In the rows, 128 means zero.
Rows lie near named flat spaces through zero. A row that begins with a name and a colon came from that space; any other row is followed by the name of its block's space that it lies nearest.
mr-ft: 116 126 168 176 141 150 111 107 185 114 160  99 155 122 198  95  96 158 158 104 174 112 183 155  97
bc-zd:  99 130 134 105 134 126 127 122 120 141  90 164 117 125 114 158 158  91 128 146 130 181 122 130 124
nf-nq: 180 129 102 102 107 137 140 129 116 105 123 143 132 177  87 128 112 165 155  96 125  98 135 103 155
sj-gq: 144 148 130 175 142 131 111 159 155 119 111  98 132 120 148 158 123 148 137 121 138 120 127 105 111
sj-gq: 168  98 121 121 130 131 150 103 130 124 147 152 157 154 124 115 157 138 164 117 151 145 144 110 114
sj-gq:  97 195 163 166 109 112 108 188 148 124 105 111 114 104 154 131 109 113 103 139  90 113 133 125 161
bc-zd: 117 135 130 129 127 142 124 133 114 128 115 116 121 125 119 135 118 126 114 126 120 125 125 143 133
sj-gq: 123 143 142 110 126 119 124 183 119 125 151 124 116 117 137 139  94 111 116 164  91 112 100 113 128
sr-jh:  91 145 174 147 109 138 123 154 112 131 108 120 132 103 151 134 122  88 102 144 107 169 149 165 148
nf-nq:  67 129 105  72 117 115  90  96 135 124  96 132  69 118 110 150  62 137 100 114 135 106 121 165 158
mr-ft:  92 153 137 128 162 143 112 134 148 138 107 134 113 124 132 149 134 117 134 143 137 131 114 124  93
bc-zd: 122 144 125 122 143 157 122 128 125 125  90 135 120 148 105 155 131 134 141 118 137 133 127 127 116
sj-gq: 147 109 124 142 135 131 112 120 159 110 130 114 135 132 152 149 100 160 154 108 165 126 146 122 110
mr-ft: 154 141 134 119  86 120 139 140 120 110 112 151 137 154 113 124 123 132 140 108 113 136 156 118 177
ms-rj: 101 106 131 111 142 133 112 118 132 129 152 110 114 110 148 130  86 130 117 139 139 116 119 153 107
sr-jh: 136  84 161 116 164 166 145 143 109 133 187 122 160 125 160 128 120 104 149 171 137 154 118 137  58
nf-nq: 128 146 106 185 150  87 132 131 146 158 150  98 127  87 142  95 186 126  95 143 113  96  91 103 115
bc-zd: 103  98 123 108 139 161 137 124  59 147 139  94 117 106 103 128 118 103  77 152 103 130  93 178 117
nf-nq: 142 178 152 166 128 130 130 188 140 122 125 118 139 131 141 128 135 126 134 139  99 111 125  96 130
mr-ft: 109 184 113 139 128 107 127 101 164 139  94 160 114 145 105  96 178 138 135 103 128 101 137 107 152
nf-nq: 113 125 150  63 116 127 122 134 139 111 122 185 119 154 130 153  91 110 163 140 134 159 145 122 133
mr-ft: 110 144 152 128 153 159 114 153 139 123 112 128 125 133 141 162 109 121 146 142 137 140 127 127  93
nf-nq: 121  88 117  88 134 133 137 102 102 136 150 137 124 127 116 124 122 116 122 141 132 139 114 147 115
nf-nq: 144 105 148 140 142 117 150 124 140 140 171 147 163 121 161 104 171 105 151 154 138 160 134 110  94
mr-ft: 112 139 150 118 132 142 124 167 109 129 109 132 122 121 127 164 120  97 120 157 109 159 114 129 120
sj-gq: 130 145 148 160  91 100 124 149 137 121 104 128 135 111 148 134 136 113 117 122 116 160 155 128 171
bc-zd: 134 160 121 126 127 133 123 143 136 120 104 135 118 148 108 138 123 143 138 116 121 107 125 109 139
sr-jh: 129 119 110 114 115 133 137 117  92 133 130 116 120 128  99 113 124 130 101 122 110 112 116 148 151
bc-zd: 124 119 129 154 152 158 118 113 133 130  92 115 134 127 130 162 145 133 138 116 161 159 137 140  97
sr-jh: 111 181 116 156 144 123 101 147 162 128  83 114 102 124 122 153 129 147 124 116 128  98 114 106 128
ms-rj: 151 149 125 131 124 116 150 141 124 134 130 153 140 145 110 109 173 119 139 134 108 126 121  95 137
sr-jh: 136 131 114 145 114 121 118 114 138 121  87 126 124 131 119 148 136 143 129  99 144 142 146 128 151
sj-gq: 100 146 124 148 130 125 113 130 126 137 107 102 109 104 127 132 125 125  94 127 119 117 117 146 138
ms-rj: 145 163 131 139 135 154 149 127 127 129 124 143 145 165 103  93 164 140 150 112 120 102 137 112 127
ms-rj:  96 109 134  90 134 124 141 113 107 145 202 123 121 111 138  66 104 111 100 159 103  87 106 158 120
nf-nq: 125 111 135  99 117 132 123 109 140 112 157 134 128 142 141 109  80 146 144 116 142 108 150 144 133
sr-jh: 115 152 133 111 123 138 119 134 133 120  86 152 115 147 111 154 123 125 141 120 129 141 137 124 140
ms-rj: 134  85 107 133 124 137 142 101  75 143 123 103 132 109 105 130 152 116  91 127 125 154 115 162 134
sr-jh: 128 130 128 100 114 126 134 111 127 124 101 170 128 151 108 136 143 119 147 118 135 157 145 124 146
sr-jh: 143 135 109  93  88  79 127 120 151 111 164 149 114 142 127  86  88 155 133 111 113  73 137 109 181
mr-ft: 105 101  89 112 153 125 115 102 109 147 113 108  97 102 104 157 131 125  94 137 137 129  85 143 108
mr-ft: 105 148 120 118 140 122 125 133 125 142 103 142 109 122 109 142 150 109 116 143 116 134 105 120 126
nf-nq: 122 127 123 123 125 148 123 129 106 124 111 111 119 130 111 140 108 134 113 119 123 122 125 148 136
bc-zd: 120 130 122 135 110  95 119 141 125 132 106 125 114 102 131 151 133 111 103 137 115 151 119 126 154
ms-rj:  95 127 157 108  96 125 104 144 134 107 157 104 111 111 165 116  31 134 108 127 115 100 150 170 160
sj-gq: 157 100 123 114 143 132 116 153 142 109 156 115 130 132 149 164  77 150 154 138 145 118 115 104  94
sj-gq: 123 107 131 127  95  84 114 161 114 124 141 103 112  82 154 151  86 109  86 151 102 144 115 138 163
sr-jh: 141 133 104 133 121 118 119 116 139 121 107 124 118 136 113 137 125 153 131 103 139 112 130 118 144
bc-zd: 123 133 119 129 136 131 129 131 115 137 116 124 121 123 114 136 142 121 115 134 120 129 111 128 125
mr-ft: 121 108 105 124 117 130 120 118  92 132  96 103 109 110 102 157 118 126  90 120 123 142 114 156 149
ms-rj: 115 171 159 120 114 109 142 124 168 127 154 178 142 151 147  66 148 120 159 127 119 109 160 110 145
ms-rj: 134 159 140 140 148 175 122 139 144 113 121 117 135 161 124 126 107 160 158 107 139  90 141 124 105
sj-gq: 110 136 131 136 143 143  80 165 153 106  98  87  98 112 151 200  49 152 126 126 145 117 119 132 108
ms-rj: 119 111 108 127 126  92 114 113 140 135  99 137 111 104 130 165 144 117 118 132 144 165 119 121 134
bc-zd: 173 112 114 164 126 115 111 126 171 104 120 110 141 133 154 157 112 173 161  95 170 128 151 101 120
mr-ft: 182  97 152 124 103 150 134 140 136  88 164 124 164 161 157 126  70 162 176 104 149 127 176 126 130
nf-nq:  94 124 139 125 143 166 126 150  70 145  90 106 115 105 105 173 134  86  86 157 106 170  98 165 114
sr-jh: 135 103 114 113 131 165 134 123  78 127 122 102 125 134  97 141 109 134 109 122 122 125 114 157 125
ms-rj: 100 167 124 124 149 115 114  97 191 133 105 170 115 146 131 117 155 140 163 113 158 115 142 103 114
bc-zd: 105 146 140  87 100 115 121 144 121 120 105 161 107 136 116 144 103 107 124 135 107 143 134 131 166
128 137 120 133 138 151 110 150 123 117 120  91 112 128 122 151  82 153 118 120 125  92 113 134 121 | sr-jh
107 181 133 135 159 109 114 159 178 135 143 137 111 124 147 118 130 131 141 151 117  81 101  85 101 | sr-jh
126 117 120 152 149 142 136 120 106 146 125 105 134 112 121 128 163 118 108 136 128 138 110 139 106 | sr-jh
 94 136  98 127 117  94 123  98 116 152  94 130  98 101 100 123 163 111  81 125 115 133 109 144 163 | mr-ft
110 153 176 145 132 155 125 176 120 126  94 135 139 123 144 168 135  89 134 153 116 183 138 132 115 | nf-nq
114 150 125 158 119 117 125 112 135 139  68 141 125 120 116 143 181 113 119 112 135 168 144 131 150 | sr-jh
145 155 127 190 150 131 123 124 173 128 136 102 145 129 151 103 152 163 145 105 148  90 139 107 105 | sj-gq
159 121 145 165 118 139 140 127 130 121  98 138 163 139 136 146 170 123 154 112 149 186 164 121 129 | ms-rj
163 143 111 123 121 137 139 150 105 121  96 139 129 155  86 152 146 134 136 119 112 130 117 100 143 | nf-nq
119 131 113 121 126 149 128 130  89 133 114 103 112 126  95 130 116 131  95 124 107 107 108 152 141 | sr-jh
133 125  91 138 124  89 120  85 161 133 118 134 116 124 123 115 151 153 129 100 152 112 132 114 144 | nf-nq
102 128 102 112 116  82 122  96 138 144 108 151 102 109 115 124 154 114 106 128 128 138 118 128 156 | ms-rj
 83  78 137  83 151 107 105 116 145 137 157 139 108  90 170 161  90  97 125 172 153 167 109 144  86 | mr-ft
139 136 121 146 144 144 135 118 129 133 110 130 138 141 114 129 163 135 140 117 139 132 129 119 112 | sj-gq
 89 185 144 109 126 144 129 144 118 135  93 156 109 144  98 121 139 106 120 134  97 119 124 132 148 | bc-zd
142 153 123 139 131 150 133 144 116 124 102 124 129 148 101 137 140 138 132 116 118 116 124 117 132 | mr-ft
 95 100 108 108 144 130 134  76 108 153 148 122 116 110 115  96 144 118  98 133 134 119 110 165 116 | ms-rj
131 118 128 128 119 124 126 123 127 124 119 130 129 126 130 138 126 127 128 123 134 144 137 132 136 | sj-gq
145 105 129  96 161 154 137 129 129 125 158 146 139 152 127 138 122 132 166 146 145 128 114 108  75 | sr-jh
114 124 142  44 139 152 123 177 100 115 146 153 104 148 112 169  58 107 140 172 101 123  93 119 107 | sj-gq
138 142 122 174 140 123 122 139 145 131 124  99 133 114 141 129 144 143 122 122 132 112 122 115 117 | sj-gq
119 142 107 123 101 116 127 122 103 131 114 113 107 122  98 110 119 134  88 112 100  98 120 147 178 | sr-jh
117 123 115  99 122  89 119  98 166 128 117 173 114 133 131 134 136 127 150 122 151 144 138 109 138 | nf-nq
 79 137 120 123 118 136 127  72 113 146  91 135 111 123 101 101 154 117  97 105 132 135 144 178 157 | sj-gq
107 133 142 146 151 159 119 111 140 132  81 136 133 132 131 159 154 119 145 119 161 173 147 142  99 | bc-zd
131 129 134 131 140 129 129 124 149 127 149 133 137 134 144 113 129 136 147 129 139 116 133 118 108 | mr-ft
130 113 142 175 123 156 108 147 113 115 107  64 133 102 151 164  88 141 104 114 137 142 142 165 127 | sr-jh
118 181 131 103 128 135 138 144 128 130 124 159 117 159  96 100 137 126 136 131  97  88 118 107 143 | bc-zd

Each name stands for a flat space through zero: a line, a plane or more. A row that begins with a name and a colon came from that space; any other row is followed by the name of the space it lies nearest, among the names in its block.
bm-ns: 131 121 121 137 124 189 159 135 144 126 117 137 125 143 116 106 119 122 117 146 109 146 145 148 102
cz-dn: 125 141 101 107 157  98 128 160 136 125 130 111 111  84 142 150 152  95 151 108 170 104 207 100 151
hl-bz: 122 136 103 120 120 115  93 127 129 112 152 129 115 115 116 154 158 132 123 101 131 140 131 124 144
rd-nc: 138 118 121 117 143 152 142 131 110 117 124 121 135 130 125 112 131 122 135 138 136 143 129 116 124
rd-nc: 125 155 130 132 142 154 170 109 143 135 113 150 138 166  82 117 131 159 152 145 116 136 103 161  85
bm-ns: 123 128 121 112 134 120 108 134 108 104 148 127 119 133 124 134 142 121 116 124 151 135 128 100 146
hl-bz: 101 172  92  95 158 150 161 154 155 110 146 140 119 134 113 130 175 112 131  93 136 125 175 137 116
cz-dn: 128 128 131 146 110 141 125 120 143 135 124 139 123 137 116 132 119 140 119 135 109 135 119 148 117
bm-ns: 143 136 120 139 111  97  96 128 129 141 127 136 108 105 126 181 133 141 104 128 132 133 143 116 154
rd-nc: 143 106 132 131 119 131 114 116 106 128 127 117 141 121 138 122 121 134 127 131 117 143  98 123 135
cz-dn: 144 129 154 131 146 118 150 129 108 139 104 135 125 147 120 131 102 135 124 175 157 121 131 101 128
dm-lh: 115 143 130 155  85 128 106 120 164 142 137 153 113 137 121 154 126 147  91 115  90 130 116 164 124
rd-nc: 133  95  95 140 121 152 104 132 141 110 131 104 112  92 116 117 133 106 168 125 136 140 172 134 126
hl-bz: 133 111 154 158 109 100 123 118 146 161 107 117 135 108 153 123  93 128 147 135 112  99 125 148 126
hl-bz: 117 138  83 131 113 143  95 124 152 105 153 134 105 116  89 150 166 135 138 100 122 151 146 148 125
hl-bz: 114 150 137  87 169 112 167 161 115 125 132 122 139 130 168 115 139  96 116 113 156  98 158  95 142
cz-dn:  87 147 130 132 121 111 130 141 179 130 143 130 120 126 140 115 133 107 142  93 120  87 157 160 118
hl-bz: 149 108 123 129 116 117 110 130 114 141 124 110 138  89 164 141 127 122 118 113 113 134 127 120 150
gf-jl: 135 138 118 108 137  98 119 133 112 133 135 119 138 102 152 150 149 127 123 100 130 126 126 112 152
dm-lh: 118 105 124 155 105 126  94 114 149 118 134 120 115 122 107 117 117 127 161 131 127 124 130 149 119
gf-jl: 131 152  96 115 134 116 125 132 140 135 134 128 128  98 126 160 165 134 137  92 120 133 146 138 134
hl-bz: 142 104 135 140 110 115  95 115 108 127 129 120 128 119 132 136 116 136 122 138 128 139 104 115 144
bm-ns: 110 142 135 118 120 101 110 132 129 124 149 133 128 133 144 138 138 126 105 103 125 115 114 123 144
dm-lh: 126 117 142 114 130 101 112 127 102 123 140 113 144 122 160 120 127 119 123 113 132 119 101 107 149
gf-jl: 166  98 124 132 127 155 119 131  88 121 115 123 119 122 124 139 114 129  99 170 144 164 135  89 146
hl-bz: 101 124 180 152 132 108 130 111 131 115 123 144 114 194  86  93  82 137 153 187 169  96 103 122 105
gf-jl: 128 125 144 120 137 110 150 129 128 150 117 111 157 110 171 108 119 117 146 108 112 103 116 138 126
bm-ns: 122 135  89 106 157 151 167 152 159 133 122 103 141  81 152 107 158  93 176  83 118 115 189 153 113
rd-nc: 155 158  87 127 148 150 145 105 128 130 112 147 122 131  51 165 162 176 166 144 133 170 126 144 102
bm-ns: 112 133 127 109 142 134 130 134 116 103 146 130 127 149 121 113 139 119 124 124 145 129 123 113 129
gf-jl: 118 145 130 112 149 122 152 140 131 128 127 129 132 133 135 121 135 118 134 122 140 112 143 123 125
bm-ns: 132 154 131 140 131 131 143 124 140 137 114 155 109 153  88 153 124 152 118 159 140 131 139 131 115
bm-ns: 127 141  84 122 131 204 156 161 157 112 131 144 100 128 109 134 152 107  93 127 120 158 201 137 115
dm-lh: 124 134 119 121 165 124 145 140 129 110 119 125 106 135  90 122 129 114 171 160 188 114 182 103 120
cz-dn: 112 143 117  91 159 120 158 140 128 127 138 109 159 110 163 103 156 107 156  79 121 108 129 135 125
cz-dn: 107 118 144 120 122 140 117 110 110 101 153 130 145 169 120  91 128 135 125 121 117 138  63 132 118
gf-jl: 149 130 124 146 133 123 161 145 162 175  86 118 127  78 155 143 111 114 149 133 119 103 194 147 122
hl-bz: 153 159 150 107 137 105 171 127 106 180 105 137 172 118 185 155 132 151  83 106  85 125  84 130 139
dm-lh: 136 135 118 120 128 141 121 142 114 117 135 141 110 135 122 153 138 127  83 139 141 148 146 101 146
gf-jl: 131 135 134  94 164 132 150 146  88 108 133 128 131 149 133 120 135 115 108 144 166 132 134  79 142
rd-nc: 146 119 126 121 136 122 122 128 102 126 124 121 130 119 131 138 129 130 124 138 142 139 125 103 142
gf-jl: 141 128 111 154 116 144 125 134 156 140 110 138  98 112 103 155 121 131 127 151 132 135 179 138 122
cz-dn: 170 121 147 127 148 108 153 134  96 161  89 121 137 107 152 149 104 133 120 165 147 125 141  93 145
rd-nc: 131 127 110 146 133 106 110 135 152 128 118 123  93 101  97 153 127 120 167 146 168 113 195 122 132
bm-ns: 134 104 150 124 151 123 138 107  95 117 118 111 150 147 115  87 108 134 179 157 151 125  87 115 114
rd-nc: 127 104 117 149 102 136 100 116 145 126 133 116 126 107 125 120 124 127 150 116 107 134 124 154 122
cz-dn: 132 112 153 164  95 130 100 113 128 128 124 147 106 158 102 138  93 147  99 173 130 137 108 126 128
dm-lh: 127 138 148 124 139 120 162 118 131 151 113 126 158 135 144 109 119 137 147 122 108 111  98 149 110
gf-jl: 119 132 126 157 114 148 126 131 163 125 121 148  93 147  87 135 112 130 126 161 139 126 166 143 110
dm-lh: 144 114 122 139 130 166 154 115 132 138 107 122 144 125 117 106 119 137 156 140 105 144 118 155 100
dm-lh: 137  76 112 156  94 156  74 113 124 102 139 112 111 115 106 115 116 124 141 142 124 159 123 132 130
rd-nc: 130 115 147 165 108 115 116  99 146 145 111 129 129 133 106 121  99 150 165 150 117 118 102 159 107
cz-dn: 136 116 128 142 102 144 115 113 128 135 129 131 137 127 131 129 123 143 113 123  93 148  95 148 124
dm-lh: 123 142 114 116 129 117 109 148 125 113 144 137 102 125 126 159 146 118  93 123 152 131 162  99 154
119 137 133 134 130 146 135 116 130 115 130 147 120 168  86 119 125 146 131 152 135 138 109 135 107 | hl-bz
115 114 116 139 116 115 115 116 161 138 131 102 145  89 145 106 134 118 188  85  99 108 126 173 114 | dm-lh
109 158 127 129 112 103 124 132 161 148 138 140 129 118 148 150 142 132 109  88  99 108 129 156 132 | dm-lh
144 110 118 128 128 123  91 129  96 103 136 125 103 126 104 150 129 129 117 156 168 151 140  84 153 | cz-dn
129 145 113 126 121 103 109 138 138 135 135 133 113 105 134 168 146 129 109 108 130 125 153 122 149 | bm-ns
142 125 144 124 118  84 106 121 103 146 129 121 142 110 163 152 124 138 106 115 120 123  96 110 158 | hl-bz
120 130 101 128 112 139 114 129 152 128 142 122 131 102 138 133 152 123 132  85  96 136 134 157 126 | cz-dn
113 125 165 138 114  40  75 117 117 132 143 123 121 127 144 146 110 133 130 126 156  88 100 104 161 | hl-bz
111 150 118 107 160  91 146 161 150 134 127 114 119  96 153 134 143  92 156 104 163  83 201 114 140 | cz-dn
151 107 154 143 147 105 135 119 104 136  96 119 123 132 110 123  90 133 164 188 175 115 137  97 128 | rd-nc
136 114  98 111 125 134  90 134 101  99 152 117 118 109 127 145 156 120 112 111 140 158 133  99 155 | hl-bz
107  98 136 145  83  65  46 142 144 125 159 103 107  79 187 145 117  91 107  87 130  92 152 115 180 | cz-dn
132 126 118 123 128 136 124 129 121 122 132 127 127 125 126 132 136 128 122 125 127 140 128 123 132 | hl-bz
124  84 162 142 108 123 111 125 117 128 129 106 142 126 171  88  89 106 125 134 118 111 104 124 136 | rd-nc
150 135 109 144 130 170 145 133 136 129 107 149  99 139  80 152 125 142 115 173 141 157 168 125 114 | bm-ns
136 143  98 139 126 164 165 146 179 158 104 130 123  91 136 139 138 117 136 111  95 127 191 171 107 | bm-ns
109 130 115 111 122 140 119 147 134 111 155 125 127 123 154 121 148 104  99  91 116 129 138 127 140 | bm-ns
126 129 128 108 142 146 119 123  85  87 148 142 119 176  89 124 139 140 105 155 160 159  97  89 133 | hl-bz
107 179 145 114 152 121 184 134 151 147 119 153 139 162 123 125 134 139 126 122 123 100 125 148 103 | hl-bz
107 187  93  93 173 135 181 152 160 126 131 141 124 128 107 138 176 119 153  97 143 113 183 141 108 | gf-jl
123 133 135 124 145 139 154 124 129 125 120 130 135 147 113 106 123 130 152 141 136 123 123 134 108 | bm-ns
147 120 119 129 134 135 127 117 112 127 119 124 131 123 109 133 130 141 145 143 134 147 119 122 125 | rd-nc
104 130 139 138 140  92 134 117 159 136 122 113 136 120 121 100 119 121 207 118 140  83 134 156 106 | dm-lh
134 142  97 145 119 185 135 115 149 115 125 157 105 155  55 142 143 158 128 152 117 171 134 156  95 | cz-dn
105 158 122 126 133 171 180 143 175 138 122 146 130 146 127 108 135 119 121 113  98 117 155 171  93 | bm-ns

Rows lie near named flat spaces through zero. A row that begins with a name and a colon came from that space; any other row is followed by the name of its block's space that it lies nearest.
jtbb: 111 144 133 133 147 130 138 130 130 136 125 114 138 152 119 141 161 127  98 144 112  91 128 114 120
qzdg:  91 125 156 135 129  94 116 134 129 129  86 142 121 103 138 121  70 124 116 137 119 171 113  97 112
qzdg: 141 135 147 147 130 143 140 182 115 124 142 106 129 157 130 116 134  93 128 129 167 131 125 133 133
qzdg: 155 111 101 117 119 121 132 130 149 107 118 134 165 115 111 116 121 143 128 152 134 137 169 142 136
qdsz: 142 126 135 142 128 125 130 141 141 132 135 135 146 135 135 134 134 135 101 161 166 105 170 126 126
jtbb: 135 151 150 148 113 115 124 142 138 108 126 138  89 141 143 184 163 143 121  71 166  96 132 123 117
qdsz:  83 138 170 171 139 113 120 125 125 153 115 125 138 160 116 121 111 144  90 111 111 142 136 118 105
qdsz:  74 147 201 188 152 117  81 132 134 161 148 153 158 149 109 114  94 175  63 139 101 118  91 112 123
dptb: 149 117 121 143 135 116 132 110 144 140 143 167 167 119 121 120 130 172 101 159 159  91 175 142 132
dptb: 182 119 104 135 109 138 140 116 142 123 158 143 134 138 133 146 167 155 134 113 185  92 198 164 134
qdsz: 147 121  99  90 129 163 155 153 101 127 135  82 109 131 146 109 138  53 170 155 134 147 110 128 141
jtbb:  95 137 133 133 151 116 127  88 133 155 122 143 139 129 121 137 141 158  92 145  93  92 126 111 116
dptb: 102 118 131 139 143  98 139 124 132 132  91 136 168 125 102  98  93 141 105 147 104 154 144 120 115
qzdg: 102 119 137 137 134  70 121 115 151 116  75 174 160  89 109 120  76 174  98 140 112 147 138 108 114
qzdg: 111 119 115 113 129 139 103  86 146 144 130 120 154 122 118 122 120 149 109 170  71 134 145 124 129
jtbb: 116 137 147 142 131 115 127 133 124 130 122 139 114 129 133 138 125 134 122 107 136 124 114 120 120
dptb: 127 107 115 143 117 133 131  51 108 173 152 154 112 128 134 107 114 164 158  71 127 152 163 169 118
lpcc: 135 126 116 107 134 116 145 170 128  96  98 117 141 113 117 116 116  98 137 150 127 143 105 114 135
qzdg: 113 142 157 164 150  96 153 108  92 161 139 191  88 119 143 132 130 157 134  60 175  87  89 132 114
lpcc: 114 129 141 131 100 135 104 120 136 126 117 103  95 139 147 153 118 118 134 100 117 168 148 122 113
qdsz: 155 120 121 137 106 153 128 130 123 128 153 108 118 153 133 125 140 119 153  95 152 147 161 160 131
lpcc: 144 128 131 124 144 139 142 176 113 123 143 123 143 126 126 100 122  94 133 166 154 120  96 126 147
qdsz: 153 121 103 119 103 103 107  88 153  89 122 175 123  91 105 152 129 199 156  55 111 129 123 157 137
lpcc: 155  94 124 122  92 140 103 156 137 110 127 113 147 109 133  85  56 104 158 155 147 221 162 147 142
dptb: 107 149 156 136 131 150 107 169 137 120 130  79 131 166 125 144 145  99  98 152 104 126 112 105 127
jtbb: 114 121 110 111 167  86 166  82 102 157 111 199 124  70 133 108 111 153 136 138 134  88  87 115 125
qzdg: 133 129  89  95 138 114 146 107 139 104 103 133 140 109 106 142 157 143 133 127  90 102 118 124 131
dptb: 151 125 116 129 113 128 140 143 132 105 122 119 125 138 121 135 142 124 145  96 148 137 150 145 128
qdsz: 123 124 117 111 125 104 121  90 136 126 112 165 110  86 138 147 118 157 135 118 118 120 119 118 124
dptb: 111 133 159 164 124 128 109 153 132 121 127 111 150 162  99 111 108 138 113 100 110 165 126 139 124
jtbb: 176 110 107 112  98 128 131 154 137  94 126 132 123 105 139 127 113 114 164 124 176 156 155 146 141
lpcc: 169 127 131 125 101 166 102 164 133 108 171 109 115 135 141 133 134 108 154 126 159 139 122 149 153
qdsz: 124 126 136 143 121 140 133 132 117 140 133 106 121 154 131 118 125 111 135 109 134 152 145 138 120
qzdg:  80 142 170 145 131 122  93 137 139 134 111 112 129 139 127 138 103 129  91 143  87 148 107  95 115
jtbb: 122 142 145 144 116 132 109 135 152 119 126 109 129 157 127 164 154 141  96 123 124 113 158 120 118
jtbb: 131 124 120 122 123 122 125  99 126 132 132 150 113 110 134 135 127 148 142 105 127 124 123 135 128
lpcc: 129 128 126 138 139 130 135 146 131 119 128 116 168 149  94 105 133 134 115 134 111 129 130 140 134
lpcc: 124 143 138 136 129 144 102 105 134 135 161 134 118 139 123 152 159 160 119 104 104  93 104 136 135
lpcc: 167 144  96 116 147 126 159 133 134 102 146 150 141 129 104 154 203 155 127 113 144  39 112 143 145
qzdg: 138 112 145 138 100 126 110 154 134 121 121 123 122 119 149 117  77 109 137 138 165 186 160 128 126
lpcc: 146 127 120 118  91 133 115 109 141 115 127 122  81 123 159 174 144 129 150  89 149 137 163 133 119
qdsz: 116 131 118  93 137 147 118 116 106 133 140 122  98 101 137 119 120 103 164 129  87 137  49 119 144
qdsz: 121 126 125 119 116 140 108  93 115 136 145 135  92 114 135 130 119 137 165  79 100 151  90 142 133
lpcc: 110 130 129 143 166 115 155 133 117 144 121 136 177 142  92  90 128 138 100 154 110 107 117 128 127
jtbb: 160 112 104 110 105 126 136 151 136  94 110 116 132 115 126 121 114 109 158 125 147 166 153 140 135
dptb: 112 117 114 113 127 133 131  93 138 154 112 109 134 130 146 133 126 117 107 179 111 133 184 110 111
qzdg: 134 124 117 109 126 156 137 140 110 136 139  95 110 135 145 116 131  79 153 144 130 145 118 128 134
dptb:  79 153 169 147 155 158 101 118 110 172 165 108 117 161 129 127 142 123  99 138  78 104  67 111 128
dptb: 121 123 110 128 128 109 164 134 119 109  85 108 135 144 101 113 128 115 146  83 112 165 143 138 113
jtbb: 122 121 113 116 139 124 142 123 123 130 114 124 144 121 117 109 120 120 130 146 110 136 126 125 128
115 140 118 123 149 103 175 140 121 119  86 120 127 139 120 142 159 111 115 123 132 100 133 107 109 | lpcc
 89 133 138 126 130 132 130  84 105 170 122 119  78 132 161 141 126 111 135 106 109 139 121 111 105 | qdsz
110 124 154 163 123 124 109 134 134 133 127 123 155 152 104 105  98 149 110 111 112 166 143 141 122 | dptb
158 115  88 100 126 142 133  84 127 136 155 149 125 102 134 129 148 146 153 135 129 100 136 149 143 | jtbb
124 122 145 143 146 137 141 145 103 162 147 132 137 134 142  90 104 102 122 166 161 131 124 126 131 | lpcc
 97 146 168 166 143 132 118 134 130 156 139 118 139 168 126 135 141 137  79 139 125 103 137 115 114 | qdsz
111 123 127  97 117 132 108 137 154 125  95  93 130 113 159 147 107  89 100 219 112 150 163  80 119 | dptb
125 130 121 126 135 130 161 149 122 131 106  95 133 154 132 127 146  89 117 150 142 126 162 116 114 | qdsz
151 120 127 122 107 121 113 163 162  96 110 120 150 118 135 141 113 122 109 176 155 141 176 116 131 | dptb
125 130 145 160 138 120 125 103 125 155 152 165 138 134 123 123 130 172 109 112 145  99 137 143 125 | qzdg
 82 110 131 140 139 112 128  66 112 175 111 143 139 121 119  88  79 150 125 120  82 173 139 131 108 | dptb
146  99 133 165 126 138 150  95 105 196 167 155 137 141 159  86 102 133 126 149 207 134 215 160 117 | lpcc
 81 128 137 136 143 101 139 109 126 143  84 123 139 133 115 118 106 132 105 129  88 151 135 107 103 | lpcc
139 140 135 113 138 138 113 140 128 127 156 148 111 102 150 146 141 125 126 161 145  80  79 111 147 | dptb
112 113 149 139 117 115 107 133 123 131 116 139 128 109 130  98  61 127 140 122 125 193 117 128 126 | jtbb
122 138 144  92 139 133 111 169 109 119 133 138  86  75 167 130  97  77 151 174 137 126  25  86 150 | lpcc
147 111 103 106 113 118 136 116 143 120 109 134 130 102 145 135 118 124 134 158 148 137 175 123 124 | dptb
140 118 104 108 150 140 144  93 103 159 161 159 127 100 135 101 130 133 151 148 130  97  96 141 145 | jtbb
115 140 142 136 139 135 129 138 120 136 135 117 123 144 127 131 141 118 118 128 122 114 108 120 126 | lpcc
 92 150 165 143 145 142 131 174 109 138 123  83 116 168 131 125 133  77 110 137 114 136  89 101 119 | lpcc
140 147 135 103 112 150 113 187 136  88 125  83  93 133 150 167 151  74 139 140 134 128  93 102 139 | dptb
125 137 145 151 130 126 118 129 135 131 140 137 136 143 119 137 139 153 108 115 132 108 131 133 126 | qzdg
131 122 131 125 141 130 127 134 118 140 143 147 139 108 131 103 107 125 130 160 137 123 102 127 141 | lpcc
133 118 161 171 123 109 126 133 118 151 142 171 128 123 142 107  86 149 123 112 191 141 151 142 122 | qzdg
